Below is a small trained network, with its code and all its weights. Each question gives an input and a target symbol and asks what happens when units are switched off, that is, made to give their printed mean instead of their output.

import numpy as np


def w(rows, s, z=0):
    codes = np.array(rows[::2]) - 128.0
    scale = np.full(codes.shape[1], s)
    scale[-1] = z or s
    return codes * scale


def norm(h):
    return h / np.sqrt((h * h).mean(-1, keepdims=True) + 1e-5)


def f(y):
    return y / 2 * (1 + np.tanh(0.7978845608 * (y + 0.044715 * y**3)))


def softmax(a):
    e = np.exp(a - a.max(-1, keepdims=True))
    return e / e.sum(-1, keepdims=True)


def log_softmax(a):
    a = a - a.max(-1, keepdims=True)
    return a - np.log(np.exp(a).sum(-1, keepdims=True))


def net(x, mask):
    ids = ['ΔΘΛΞΨεζημπφω'.index(c) for c in x.split()]
    T = len(ids)
    res = E[ids] + P[:T]
    r = norm(res)
    for j in range(2):
        rows = slice(3 * j, 3 * j + 3)
        q, k, v = (r @ M[0][rows].T for M in (Q, K, V))
        z = softmax(np.where(np.tri(T) > 0, q @ k.T / 3**0.5, -1e9)) @ v
        o = O[0][rows]
        res = res + np.where(mask[j], z, o[:, -1]) @ o[:, :-1]
    y = f(norm(res) @ A[0][:, :-1].T + A[0][:, -1])
    res = res + np.where(mask[2:10], y, B[0][:, -1]) @ B[0][:, :-1]
    return log_softmax(norm(res)[-1] @ U[:, :-1].T + U[:, -1])


Q, K, V, O, A, B = {}, {}, {}, {}, {}, {}
E = w([
[136,104,132,102,99,126,120,136,81],'Δ',
[149,105,132,105,82,120,118,136,78],'Θ',
[130,99,137,114,101,109,130,170,83],'Λ',
[130,108,124,104,84,117,130,164,88],'Ξ',
[140,92,132,102,88,128,143,171,118],'Ψ',
[109,120,127,108,143,122,125,212,96],'ε',
[127,82,166,127,145,109,167,149,104],'ζ',
[143,92,164,130,149,171,158,132,122],'η',
[72,137,131,131,124,152,159,87,118],'μ',
[181,147,68,254,128,126,170,109,120],'π',
[150,169,132,112,172,122,141,102,94],'φ',
[175,163,90,95,116,149,146,104,156],'ω',
],0.0044)
P = w([
[125,142,240,76,87,91,48,130,167],'0',
[135,157,213,97,70,118,122,167,117],'1',
[143,171,204,111,92,130,133,158,119],'2',
[135,142,172,104,89,136,151,157,91],'3',
[133,133,155,109,99,143,161,154,83],'4',
[132,123,137,115,111,148,157,146,75],'5',
[129,111,115,118,117,145,155,141,74],'6',
[121,103,98,121,134,149,150,130,78],'7',
[118,88,76,122,139,152,154,131,79],'8',
[110,86,57,131,148,148,169,145,87],'9',
[115,75,43,133,143,145,171,132,73],'10',
[101,73,4,121,150,150,178,128,75],'11',
],0.003)
Q[0] = w([
[148,113,195,157,126,146,77,181,182],'head 1',
[98,116,122,147,129,77,22,74,253],'head 1',
[92,180,205,146,140,72,57,110,136],'head 1',
[131,141,109,100,115,97,78,176,134],'head 2',
[153,199,254,178,131,123,87,126,182],'head 2',
[66,89,162,113,114,175,174,186,88],'head 2',
],0.009)
K[0] = w([
[70,159,208,46,146,143,127,100,104],'head 1',
[121,106,255,59,102,107,87,147,117],'head 1',
[145,134,181,27,88,145,159,123,156],'head 1',
[97,65,209,136,148,117,192,113,181],'head 2',
[145,165,215,115,99,112,75,106,158],'head 2',
[164,137,94,119,195,154,182,107,106],'head 2',
],0.0068)
V[0] = w([
[213,83,114,183,7,140,124,95,165],'head 1',
[203,150,64,5,134,134,139,143,157],'head 1',
[23,207,50,99,91,153,129,26,129],'head 1',
[34,28,235,159,148,64,171,127,127],'head 2',
[156,138,178,188,243,196,134,7,127],'head 2',
[28,127,125,66,113,252,161,139,202],'head 2',
],0.0038)
O[0] = w([
[86,83,78,96,180,236,141,210,184,109],'head 1',
[244,142,159,122,128,104,151,110,218,142],'head 1',
[57,142,255,94,119,125,165,124,176,139],'head 1',
[150,120,123,106,161,189,248,11,145,201],'head 2',
[205,171,97,98,68,166,182,177,91,1],'head 2',
[195,100,164,229,148,231,69,152,64,154],'head 2',
],0.0051,0.002)
A[0] = w([
[106,137,177,113,129,89,98,87,161,81],'neuron 1',
[183,221,176,103,42,66,143,116,129,70],'neuron 2',
[122,98,99,180,132,121,111,92,112,142],'neuron 3',
[136,187,171,106,105,171,188,121,119,145],'neuron 4',
[75,205,172,119,55,141,136,171,139,42],'neuron 5',
[64,147,124,43,98,156,125,190,168,87],'neuron 6',
[198,202,213,144,104,145,131,211,254,3],'neuron 7',
[97,149,128,188,149,171,116,100,171,174],'neuron 8',
],0.0071,0.0026)
B[0] = w([
[142,182,102,143,109,165,164,176,108,165],'neuron 1',
[166,140,59,13,101,95,132,162,104,255],'neuron 2',
[145,170,140,130,104,135,109,164,161,178],'neuron 3',
[107,106,157,131,97,92,99,180,132,230],'neuron 4',
[191,141,68,122,197,142,128,97,147,150],'neuron 5',
[158,86,133,189,70,124,152,124,174,155],'neuron 6',
[127,144,180,161,254,204,193,217,232,196],'neuron 7',
[150,95,164,92,128,83,137,139,87,156],'neuron 8',
],0.0072,0.0035)
U = w([
[98,202,123,109,105,190,154,84,144,75],'Δ',
[122,128,128,148,45,108,153,92,226,90],'Θ',
[49,150,87,108,190,105,104,71,150,139],'Λ',
[38,149,123,104,135,104,59,151,177,29],'Ξ',
[140,37,132,85,200,88,24,117,168,38],'Ψ',
[169,167,124,224,123,80,15,175,132,153],'ε',
[147,83,102,131,194,105,188,8,138,172],'ζ',
[255,104,108,175,135,215,147,119,49,51],'η',
[80,90,224,149,107,118,130,131,60,204],'μ',
[128,144,92,188,92,105,179,167,128,3],'π',
[172,148,81,37,83,90,160,174,86,181],'φ',
[154,148,165,121,198,154,163,204,205,215],'ω',
],0.009,0.0028)

Each question gives the input, a string of symbols that net reads in full, and the target symbol t.
The units are the heads (3 rows each of Q, K, V and O) and the neurons (one row each of A and B). Each row of codes is followed by its name. A weight is (code - 128) times the scale printed after its matrix; where a second scale follows, it is the last column's (O, A, B and U).
mask holds one flag per unit, heads first, then neurons. A switched-off unit (its flag False) gives its mean, the last column of its rows in O or B, instead of its output. The means were averaged over made-up inputs and are rounded, as every weight is.
A unit's drop is (log p(t) with every unit on - log p(t) with that unit switched off) / (log p(t) with every unit on - log p(t) with every unit switched off).
The circuit of an input: a set's keep is (log p(t) with only the set's units on - log p(t) with every unit switched off) / (log p(t) with every unit on - log p(t) with every unit switched off). Starting from all 10 units, units are removed one at a time, each time the one whose removal leaves the highest keep (on an exact tie, the one counted first), for as long as the keep stays at least 0.8.
units of the circuit, in order: the units of the circuit, biggest drop first
most important unit: the unit with the biggest drop
k most important neurons: the k neurons with the biggest drops, biggest first
which heads matter: for each layer, one digit per head in row order, 1 if its drop is at least 0.15 and else 0, layers parted by /
input μ Ψ Λ ω Δ μ μ Δ, target μ: most important unit => head 1
input μ ζ Λ ε ε, target ε: units of the circuit, in order => (head 1; neuron 3; head 2)
input ω π μ μ Θ, target η: units of the circuit, in order => (head 1; neuron 4; neuron 6)
input ω μ Ψ μ Λ μ μ Ψ μ Ψ ω μ, target ω: which heads matter => 11
input π φ Λ Θ μ ε π μ Δ η Λ, target η: units of the circuit, in order => (head 2; neuron 2)
input μ ε μ Ξ μ Θ ε Ψ, target ε: units of the circuit, in order => (head 1; neuron 3; head 2)
input ε η φ Δ μ φ μ μ μ, target μ: 2 most important neurons => (neuron 4; neuron 2)
input ε Ξ ω ζ Ψ φ φ ζ ω ζ Δ Ψ, target ζ: which heads matter => 10
input Ψ φ ε μ φ φ Ψ μ Ξ, target μ: units of the circuit, in order => (neuron 2; head 1)
input ω μ Ξ ζ Θ Θ Ψ η Ξ η ε, target η: units of the circuit, in order => (head 2; head 1)
input Λ μ φ ω η Ξ, target ω: units of the circuit, in order => (head 1; neuron 7)
input η ε Ψ η Λ Ξ, target η: units of the circuit, in order => (head 1; neuron 2)
input π μ μ η φ φ μ μ μ Δ Δ, target η: 2 most important neurons => (neuron 4; neuron 2)
input μ Θ μ Ξ μ Ξ η, target μ: units of the circuit, in order => (neuron 2; neuron 7)
input ω φ ε μ ω Ψ Ψ Ψ, target Ψ: units of the circuit, in order => (head 2)
input Ξ Δ μ Ψ ζ μ φ ζ Δ Ψ, target ζ: 3 most important neurons => (neuron 2; neuron 4; neuron 7)
input μ Ξ Λ μ Δ φ Λ ζ, target φ: units of the circuit, in order => (head 2; head 1)
input ε φ φ Δ Δ ζ, target ζ: 4 most important neurons => (neuron 2; neuron 4; neuron 1; neuron 8)
input μ ε Ψ μ ζ, target μ: which heads matter => 00
input Δ η φ μ φ ζ η ε ε, target η: which heads matter => 11
input Δ φ ζ, target φ: which heads matter => 00
input η ζ π Λ μ, target Θ: most important unit => neuron 6
